Below is a small trained network, with its code and all its weights. Each question gives an input and a class and asks what happens when units are switched off, that is, made to give their printed mean instead of their output.

import numpy as np


def w(rows, s, z=0):
    codes = np.array(rows[::2]) - 128.0
    scale = np.full(codes.shape[1], s)
    scale[-1] = z or s
    return codes * scale


def f(y):
    return np.maximum(y, 0)


def log_softmax(a):
    a = a - a.max(-1, keepdims=True)
    return a - np.log(np.exp(a).sum(-1, keepdims=True))


def net(x, mask):
    res = np.array(x, float).reshape(1, 8) / 4 @ E
    y = f(res @ A[0][:, :-1].T + A[0][:, -1])
    res = res + np.where(mask, y, B[0][:, -1]) @ B[0][:, :-1]
    return log_softmax(res[-1] @ U[:, :-1].T + U[:, -1])


A, B = {}, {}
E = w([
[123,188,44,180],'x0',
[117,114,107,39],'x1',
[60,35,101,241],'x2',
[251,105,226,190],'x3',
[54,124,131,181],'x4',
[180,3,60,88],'x5',
[62,74,131,53],'x6',
[224,143,44,139],'x7',
],0.0067)
A[0] = w([
[145,95,134,111,111],'N1',
[141,77,139,114,87],'N2',
[127,103,143,142,78],'N3',
[108,109,87,3,129],'N4',
[187,94,80,120,99],'N5',
[81,114,153,137,65],'N6',
[143,179,168,125,109],'N7',
[85,160,114,157,106],'N8',
[124,102,165,135,143],'N9',
[124,93,179,144,120],'N10',
[94,133,100,132,82],'N11',
[156,173,170,139,111],'N12',
[66,142,66,152,189],'N13',
[136,138,153,210,2],'N14',
[156,169,167,134,107],'N15',
[175,123,135,138,51],'N16',
[107,125,160,137,44],'N17',
[149,142,107,132,5],'N18',
[96,176,123,140,46],'N19',
[160,147,121,145,126],'N20',
[88,120,161,127,63],'N21',
[149,96,139,126,111],'N22',
[84,133,126,142,41],'N23',
[132,78,169,143,105],'N24',
[201,152,62,133,33],'N25',
[131,139,136,179,44],'N26',
],0.018,0.0058)
B[0] = w([
[180,145,92,117,159],'N1',
[165,158,96,103,167],'N2',
[174,159,98,116,144],'N3',
[183,220,177,31,248],'N4',
[160,112,108,169,197],'N5',
[66,156,105,140,169],'N6',
[131,135,183,73,178],'N7',
[178,109,142,168,182],'N8',
[185,124,98,143,165],'N9',
[204,130,100,152,173],'N10',
[123,105,187,174,164],'N11',
[130,114,226,84,178],'N12',
[121,55,217,136,235],'N13',
[142,179,151,96,179],'N14',
[131,117,178,91,173],'N15',
[96,90,154,155,156],'N16',
[85,124,76,163,146],'N17',
[97,110,119,140,134],'N18',
[171,90,153,113,164],'N19',
[102,98,165,140,160],'N20',
[40,113,104,157,164],'N21',
[173,153,118,143,157],'N22',
[114,64,143,116,158],'N23',
[210,138,92,127,173],'N24',
[1,99,74,162,188],'N25',
[130,144,184,116,159],'N26',
],0.0097,0.013)
U = w([
[81,18,104,239,253],'0',
[32,133,163,58,27],'1',
[154,121,177,73,153],'2',
[140,118,2,144,62],'3',
],0.009,0.004)

Each question gives the input, the list of numbers given to net, and the class t.
The units are the neurons (one row each of A and B). Each row of codes is followed by its name. A weight is (code - 128) times the scale printed after its matrix; where a second scale follows, it is the last column's (A, B and U).
mask holds one flag per neuron, in row order. A switched-off neuron (its flag False) gives its mean, the last column of its row in B, instead of its output. The means were averaged over made-up inputs and are rounded, as every weight is.
A unit's drop is (log p(t) with every unit on - log p(t) with that unit switched off) / (log p(t) with every unit on - log p(t) with every unit switched off).
The circuit of an input: a set's keep is (log p(t) with only the set's units on - log p(t) with every unit switched off) / (log p(t) with every unit on - log p(t) with every unit switched off). Starting from the 12 units with the biggest drops (on a tie, the unit counted first), units are removed one at a time, each time the one whose removal leaves the highest keep (on an exact tie, the one counted first), for as long as the keep stays at least 0.8.
circuit, biggest first: the units of the circuit, biggest drop first
top k neurons: the k neurons with the biggest drops, biggest first
drop when u is switched off: that unit's drop, to one decimal
input [4,6,3,-1,-1,-8,-7,8], class 1: circuit, biggest first : [N25]
input [4,7,-8,-5,8,8,-6,7], class 1: circuit, biggest first : [N4 N25]
input [6,8,-7,-8,1,8,-3,7], class 1: circuit, biggest first : [N25 N4]
input [-4,2,1,-8,-8,6,-6,6], class 3: circuit, biggest first : [N5 N12]
input [7,7,-1,4,-4,-3,-7,7], class 0: top 2 neurons : [N25 N4]
input [7,-3,-5,1,-6,7,-4,-4], class 0: circuit, biggest first : [N25 N4]
input [4,-8,-5,0,6,0,-8,5], class 1: top 3 neurons : [N25 N14 N12]
input [-6,-5,-4,8,3,5,5,0], class 3: top 2 neurons : [N4 N13]
input [1,-2,0,4,8,6,4,-5], class 3: top 2 neurons : [N13 N24]
input [8,7,-1,-8,-2,4,6,-2], class 2: top 2 neurons : [N4 N25]
input [0,-5,1,3,-5,-2,7,-7], class 0: top 2 neurons : [N4 N21]
input [6,-3,-3,-4,0,6,-7,-7], class 0: drop when N4 is switched off : 0.6
input [-5,8,6,6,4,8,5,0], class 3: drop when N20 is switched off : 0.0
input [-6,2,8,8,-5,6,-5,8], class 3: drop when N3 is switched off : 0.1
